Below is a small trained network, with its code and all its weights. Each question gives an input and a target symbol and asks what happens when units are switched off, that is, made to give their printed mean instead of their output.

import numpy as np


def w(rows, s, z=0):
    codes = np.array(rows[::2]) - 128.0
    scale = np.full(codes.shape[1], s)
    scale[-1] = z or s
    return codes * scale


def norm(h):
    return h / np.sqrt((h * h).mean(-1, keepdims=True) + 1e-5)


def f(y):
    return y / 2 * (1 + np.tanh(0.7978845608 * (y + 0.044715 * y**3)))


def softmax(a):
    e = np.exp(a - a.max(-1, keepdims=True))
    return e / e.sum(-1, keepdims=True)


def log_softmax(a):
    a = a - a.max(-1, keepdims=True)
    return a - np.log(np.exp(a).sum(-1, keepdims=True))


def net(x, mask):
    ids = ['αβγεζηθλμξπστφψω'.index(c) for c in x.split()]
    T = len(ids)
    res = E[ids] + P[:T]
    u = 0
    for l in range(3):
        q, k, v = (norm(res) @ M[l].T for M in (Q, K, V))
        z = softmax(np.where(np.tri(T) > 0, q @ k.T / 2**0.5, -1e9)) @ v
        res = res + np.where(mask[u], z, O[l][:, -1]) @ O[l][:, :-1]
        u += 1
        y = f(norm(res) @ A[l][:, :-1].T + A[l][:, -1])
        res = res + np.where(mask[u : u + 4], y, B[l][:, -1]) @ B[l][:, :-1]
        u += 4
    return log_softmax(norm(res)[-1] @ U[:, :-1].T + U[:, -1])


Q, K, V, O, A, B = {}, {}, {}, {}, {}, {}
E = w([
[180,126,123,129],'α',
[178,109,188,143],'β',
[121,61,185,78],'γ',
[103,182,199,143],'ε',
[96,70,97,111],'ζ',
[173,144,115,82],'η',
[112,164,143,132],'θ',
[134,98,150,175],'λ',
[153,130,122,72],'μ',
[151,68,180,223],'ξ',
[139,2,147,92],'π',
[162,88,61,127],'σ',
[165,135,96,141],'τ',
[202,138,154,123],'φ',
[167,143,92,137],'ψ',
[44,31,157,151],'ω',
],0.029)
P = w([
[242,131,111,96],'0',
[208,96,93,160],'1',
[175,114,40,170],'2',
[216,116,80,128],'3',
[83,124,111,47],'4',
[111,143,111,48],'5',
[120,145,87,77],'6',
[108,152,102,52],'7',
[81,156,131,3],'8',
[135,159,60,99],'9',
[79,163,101,36],'10',
[88,168,98,34],'11',
],0.0045)
Q[0] = w([
[173,215,144,161],'0.h0',
[254,201,113,93],'0.h0',
],0.0045)
K[0] = w([
[150,115,134,147],'0.h0',
[232,170,2,192],'0.h0',
],0.0053)
V[0] = w([
[2,183,190,150],'0.h0',
[126,61,242,81],'0.h0',
],0.0047)
O[0] = w([
[210,157,164,74,4],'0.h0',
[102,81,26,250,125],'0.h0',
],0.011,0.0021)
A[0] = w([
[140,39,154,239,82],'0.n0',
[188,92,75,190,196],'0.n1',
[46,114,150,210,176],'0.n2',
[89,255,213,161,254],'0.n3',
],0.0086,0.0037)
B[0] = w([
[16,194,75,125,228],'0.n0',
[140,109,157,1,251],'0.n1',
[162,242,244,170,242],'0.n2',
[176,123,253,218,254],'0.n3',
],0.0057,0.0032)
Q[1] = w([
[212,47,55,3],'1.h0',
[205,4,80,151],'1.h0',
],0.0039)
K[1] = w([
[193,99,155,84],'1.h0',
[62,77,2,59],'1.h0',
],0.0085)
V[1] = w([
[130,131,82,136],'1.h0',
[223,125,169,254],'1.h0',
],0.0067)
O[1] = w([
[151,14,149,100,140],'1.h0',
[220,47,3,208,2],'1.h0',
],0.0061,0.0035)
A[1] = w([
[153,150,193,159,109],'1.n0',
[162,102,204,248,250],'1.n1',
[150,255,74,86,131],'1.n2',
[146,143,84,132,63],'1.n3',
],0.0088,0.0012)
B[1] = w([
[160,170,85,142,165],'1.n0',
[255,118,97,141,252],'1.n1',
[23,187,151,84,171],'1.n2',
[113,106,189,124,107],'1.n3',
],0.0099,0.004)
Q[2] = w([
[197,146,133,135],'2.h0',
[77,2,61,113],'2.h0',
],0.0078)
K[2] = w([
[254,182,148,221],'2.h0',
[156,179,191,223],'2.h0',
],0.0057)
V[2] = w([
[148,93,235,253],'2.h0',
[104,3,62,170],'2.h0',
],0.0058)
O[2] = w([
[2,145,207,102,6],'2.h0',
[174,171,98,63,208],'2.h0',
],0.0098,0.0021)
A[2] = w([
[90,38,186,89,212],'2.n0',
[123,100,162,45,200],'2.n1',
[255,115,110,169,252],'2.n2',
[98,222,183,157,94],'2.n3',
],0.0088,0.0019)
B[2] = w([
[192,143,172,161,254],'2.n0',
[181,183,116,108,240],'2.n1',
[2,88,66,44,224],'2.n2',
[129,103,153,236,129],'2.n3',
],0.0091,0.0054)
U = w([
[174,174,63,40,154],'α',
[88,198,110,78,127],'β',
[41,182,130,105,100],'γ',
[138,108,221,103,209],'ε',
[153,147,185,185,194],'ζ',
[78,112,135,114,60],'η',
[82,86,109,137,31],'θ',
[67,45,216,194,239],'λ',
[68,140,113,138,39],'μ',
[225,138,75,186,254],'ξ',
[89,123,122,144,7],'π',
[146,68,111,110,51],'σ',
[107,43,83,206,163],'τ',
[128,51,183,134,28],'φ',
[5,121,40,158,126],'ψ',
[113,103,125,130,18],'ω',
],0.015,0.005)

Each question gives the input, a string of symbols that net reads in full, and the target symbol t.
The units are the heads (2 rows each of Q, K, V and O) and the neurons (one row each of A and B). Each row of codes is followed by its name. A weight is (code - 128) times the scale printed after its matrix; where a second scale follows, it is the last column's (O, A, B and U).
mask holds one flag per unit, layer by layer, with each layer's heads first. A switched-off unit (its flag False) gives its mean, the last column of its rows in O or B, instead of its output. The means were averaged over made-up inputs and are rounded, as every weight is.
A unit's drop is (log p(t) with every unit on - log p(t) with that unit switched off) / (log p(t) with every unit on - log p(t) with every unit switched off).
The circuit of an input: a set's keep is (log p(t) with only the set's units on - log p(t) with every unit switched off) / (log p(t) with every unit on - log p(t) with every unit switched off). Starting from the 12 units with the biggest drops (on a tie, the unit counted first), units are removed one at a time, each time the one whose removal leaves the highest keep (on an exact tie, the one counted first), for as long as the keep stays at least 0.8.
circuit, biggest first: the units of the circuit, biggest drop first
unit that matters most: the unit with the biggest drop
k most important neurons: the k neurons with the biggest drops, biggest first
k most important neurons of layer l: the k neurons of layer l with the biggest drops, biggest first
drop when u is switched off: that unit's drop, to one decimal
input ξ ζ ζ σ, target α: circuit, biggest first -> 2.h0
input ζ η π τ, target α: circuit, biggest first -> 0.n1; 1.n2
input π β θ θ θ ζ η θ θ ζ β, target α: circuit, biggest first -> 1.n1; 2.n2
input θ ζ ψ θ ζ θ λ θ ζ, target ε: circuit, biggest first -> 2.h0; 2.n0; 0.h0
input ζ π η ζ ω θ θ, target ξ: circuit, biggest first -> 0.n3; 1.n1; 1.h0
input β ζ ζ λ ζ π ξ, target τ: circuit, biggest first -> 2.n2; 1.n1; 0.n0
input ψ τ θ ζ θ ψ θ θ ζ, target ε: circuit, biggest first -> 2.h0; 0.h0; 2.n0
input ζ ζ ζ ζ ψ ζ τ ζ ζ ψ τ, target β: 2 most important neurons -> 1.n2; 1.n1
input θ τ ψ θ ξ τ, target β: 3 most important neurons -> 0.n3; 0.n2; 0.n1
input ζ ζ λ ζ ζ ζ θ τ θ ξ, target τ: 2 most important neurons -> 2.n2; 0.n0
input ξ φ τ, target α: 2 most important neurons -> 0.n1; 2.n2
input ζ θ ε ζ θ ζ ζ λ, target ψ: 3 most important neurons -> 2.n2; 0.n0; 0.n2
input ε ψ η μ θ ζ ψ, target β: 2 most important neurons -> 1.n2; 1.n1
input ψ ω η θ ψ, target β: 2 most important neurons -> 1.n2; 0.n3
input ω η ζ ω ψ ω σ ω ζ φ, target α: unit that matters most -> 2.n2
input ξ μ θ α, target α: 2 most important neurons of layer 0 -> 0.n1; 0.n3
input ζ ξ ψ, target α: 2 most important neurons of layer 0 -> 0.n2; 0.n0
input ζ ζ ψ, target α: drop when 0.n1 is switched off -> 0.3
input μ ω ζ ζ ξ η ζ ξ λ, target ψ: drop when 2.n2 is switched off -> 0.4
input θ γ ω α, target α: drop when 1.h0 is switched off -> 0.1
input π ψ ζ ξ ζ θ ζ β, target α: drop when 2.n2 is switched off -> 0.8
input ω θ λ η ω π θ θ θ, target ξ: most important neuron of layer 0 -> 0.n3
